Below are the code and all the weights of a small trained network. Each question names an input and a class and asks about switching units off, where a switched-off unit gives its printed mean instead of its output.

import numpy as np


def w(rows, s, z=0):
    codes = np.array(rows[::2]) - 128.0
    scale = np.full(codes.shape[1], s)
    scale[-1] = z or s
    return codes * scale


def norm(h):
    return h / np.sqrt((h * h).mean(-1, keepdims=True) + 1e-5)


def f(y):
    return np.maximum(y, 0)


def log_softmax(a):
    a = a - a.max(-1, keepdims=True)
    return a - np.log(np.exp(a).sum(-1, keepdims=True))


def net(x, mask):
    res = np.array(x, float).reshape(1, 8) / 4 @ E
    u = 0
    for l in range(2):
        y = f(norm(res) @ A[l][:, :-1].T + A[l][:, -1])
        res = res + np.where(mask[u : u + 11], y, B[l][:, -1]) @ B[l][:, :-1]
        u += 11
    return log_softmax(norm(res)[-1] @ U[:, :-1].T + U[:, -1])


A, B = {}, {}
E = w([
[143,75,154,121,161,127,254,159,149,131],'x0',
[110,159,134,199,102,116,165,83,89,149],'x1',
[75,63,82,127,169,145,138,127,166,102],'x2',
[117,114,97,220,172,126,109,192,125,82],'x3',
[172,148,166,172,136,148,143,153,137,116],'x4',
[89,123,95,125,98,44,106,82,184,102],'x5',
[159,116,85,173,125,110,114,67,98,133],'x6',
[150,105,97,111,156,56,157,173,128,161],'x7',
],0.0091)
A[0] = w([
[186,183,177,116,138,71,179,101,102,191,55],'L0N1',
[105,116,143,214,141,126,197,171,152,104,95],'L0N2',
[105,176,125,119,106,205,64,110,66,134,142],'L0N3',
[128,126,1,190,163,208,82,153,98,90,12],'L0N4',
[97,121,97,60,102,159,31,101,185,122,111],'L0N5',
[166,165,79,160,141,109,125,177,110,157,61],'L0N6',
[139,135,108,160,147,125,114,209,158,160,139],'L0N7',
[174,141,129,46,78,64,131,137,85,189,126],'L0N8',
[158,208,250,145,70,49,156,157,164,164,28],'L0N9',
[103,128,103,115,123,143,48,114,164,129,4],'L0N10',
[72,166,93,177,81,157,89,148,78,197,143],'L0N11',
],0.0082,0.0043)
B[0] = w([
[175,169,108,145,144,178,66,111,183,138,236],'L0N1',
[139,190,106,92,155,125,125,133,125,154,236],'L0N2',
[146,56,114,116,122,130,170,157,164,88,249],'L0N3',
[138,204,154,176,64,139,72,138,87,172,216],'L0N4',
[132,79,111,113,207,111,38,143,168,76,253],'L0N5',
[102,128,124,127,92,109,126,154,108,99,168],'L0N6',
[97,77,128,120,108,103,148,126,106,161,206],'L0N7',
[181,178,55,147,144,183,173,77,145,177,250],'L0N8',
[130,198,149,165,64,124,100,171,168,162,237],'L0N9',
[97,113,90,145,122,123,30,106,174,2,172],'L0N10',
[98,66,74,114,112,128,128,125,47,69,213],'L0N11',
],0.0093,0.0048)
A[1] = w([
[177,141,151,179,146,250,120,112,86,66,111],'L1N1',
[69,131,69,144,132,153,100,87,127,87,175],'L1N2',
[110,165,179,98,127,176,65,150,92,80,67],'L1N3',
[102,152,141,116,40,179,171,62,162,129,212],'L1N4',
[189,101,61,198,156,114,98,154,197,111,177],'L1N5',
[157,127,81,95,96,131,86,118,96,211,60],'L1N6',
[123,123,70,145,124,112,169,106,159,130,197],'L1N7',
[133,179,65,121,144,122,73,121,140,139,104],'L1N8',
[147,129,78,187,123,27,127,117,101,109,5],'L1N9',
[166,114,153,2,94,167,126,128,159,121,152],'L1N10',
[183,151,179,152,69,174,157,137,139,142,124],'L1N11',
],0.0098,0.0021)
B[1] = w([
[191,165,151,73,100,159,200,66,176,239,241],'L1N1',
[133,72,126,169,62,79,137,86,145,118,209],'L1N2',
[63,60,99,79,188,101,200,149,125,104,180],'L1N3',
[82,109,177,196,120,27,69,117,101,144,209],'L1N4',
[122,170,100,96,111,143,174,128,195,129,253],'L1N5',
[113,151,129,159,169,134,172,114,101,55,187],'L1N6',
[136,133,193,57,119,89,254,145,61,120,187],'L1N7',
[166,129,87,85,79,135,90,147,89,49,211],'L1N8',
[102,136,183,91,244,241,167,194,125,145,189],'L1N9',
[141,177,181,127,190,150,159,218,103,176,212],'L1N10',
[142,123,194,137,134,137,69,58,145,224,229],'L1N11',
],0.0084,0.0079)
U = w([
[183,212,47,66,122,132,155,146,132,97,166],'0',
[201,190,205,138,108,178,149,94,155,255,153],'1',
[82,90,137,196,171,124,94,170,87,65,24],'2',
[112,193,221,195,96,67,16,148,156,154,37],'3',
[98,49,157,41,206,161,195,200,162,144,196],'4',
[82,126,121,241,85,158,92,203,51,102,4],'5',
[102,95,145,179,59,87,184,33,65,132,147],'6',
[86,45,63,107,75,114,14,105,196,28,174],'7',
],0.014,0.0045)

Each question gives the input, the list of numbers given to net, and the class t.
The units are the neurons (one row each of A and B). Each row of codes is followed by its name. A weight is (code - 128) times the scale printed after its matrix; where a second scale follows, it is the last column's (A, B and U).
mask holds one flag per neuron, layer by layer. A switched-off neuron (its flag False) gives its mean, the last column of its row in B, instead of its output. The means were averaged over made-up inputs and are rounded, as every weight is.
A unit's drop is (log p(t) with every unit on - log p(t) with that unit switched off) / (log p(t) with every unit on - log p(t) with every unit switched off).
The circuit of an input: a set's keep is (log p(t) with only the set's units on - log p(t) with every unit switched off) / (log p(t) with every unit on - log p(t) with every unit switched off). Starting from the 12 units with the biggest drops (on a tie, the unit counted first), units are removed one at a time, each time the one whose removal leaves the highest keep (on an exact tie, the one counted first), for as long as the keep stays at least 0.8.
circuit, biggest first: the units of the circuit, biggest drop first
k most important neurons: the k neurons with the biggest drops, biggest first
k most important neurons of layer l: the k neurons of layer l with the biggest drops, biggest first
drop of u: that unit's drop, to one decimal
input [2,2,-6,-4,-4,2,-3,-6], class 3: circuit, biggest first	L1N4
input [0,6,-2,7,0,3,8,3], class 5: 2 most important neurons of layer 1	L1N9; L1N1
input [-2,-1,-2,7,-8,-6,-4,7], class 5: circuit, biggest first	L0N4; L1N1
input [-6,2,1,4,5,-3,-4,-1], class 5: 2 most important neurons of layer 1	L1N7; L1N5
input [-6,6,-8,5,-7,-6,-3,6], class 5: 2 most important neurons of layer 0	L0N11; L0N6
input [2,2,1,-3,-1,4,0,3], class 6: circuit, biggest first	L0N5; L1N1
input [-8,4,3,4,3,-8,-2,-1], class 6: 2 most important neurons	L0N11; L1N1
input [0,1,-7,-8,-7,6,-1,2], class 0: 2 most important neurons of layer 1	L1N8; L1N1
input [6,4,-7,1,5,8,-7,1], class 3: 2 most important neurons	L0N9; L1N1
input [6,3,1,5,2,-2,-8,-5], class 1: 2 most important neurons	L0N5; L0N11
input [2,3,2,7,6,8,-5,-5], class 0: 3 most important neurons	L0N2; L1N4; L1N11
input [-3,-5,5,-3,8,3,-5,-2], class 7: 2 most important neurons	L0N5; L0N10
input [0,-3,6,6,4,-4,1,1], class 1: 2 most important neurons	L0N4; L0N5
input [4,2,-3,6,-7,8,-1,-1], class 4: most important neuron	L1N9
input [2,2,3,-1,-5,4,6,-8], class 7: 2 most important neurons	L0N5; L0N8
input [-2,8,0,-4,2,-1,-8,1], class 3: 2 most important neurons	L0N9; L1N4
input [-6,-3,0,5,-8,-3,4,5], class 7: 2 most important neurons of layer 0	L0N10; L0N5
input [0,-3,0,-6,-3,0,8,-5], class 7: 2 most important neurons of layer 1	L1N2; L1N9
input [0,-8,8,7,8,-3,6,-7], class 1: 2 most important neurons	L1N1; L0N4
input [4,-4,-5,8,7,5,7,0], class 4: circuit, biggest first	L1N9
input [-4,7,-6,2,0,0,8,-4], class 6: 2 most important neurons of layer 0	L0N11; L0N8
input [-1,6,-3,-3,-8,-3,-3,-7], class 6: drop of L0N11	0.5
input [-1,8,4,-2,5,1,-2,-7], class 6: drop of L0N3	0.0
input [0,-4,2,-8,-5,-3,-3,-5], class 4: drop of L1N10	0.4
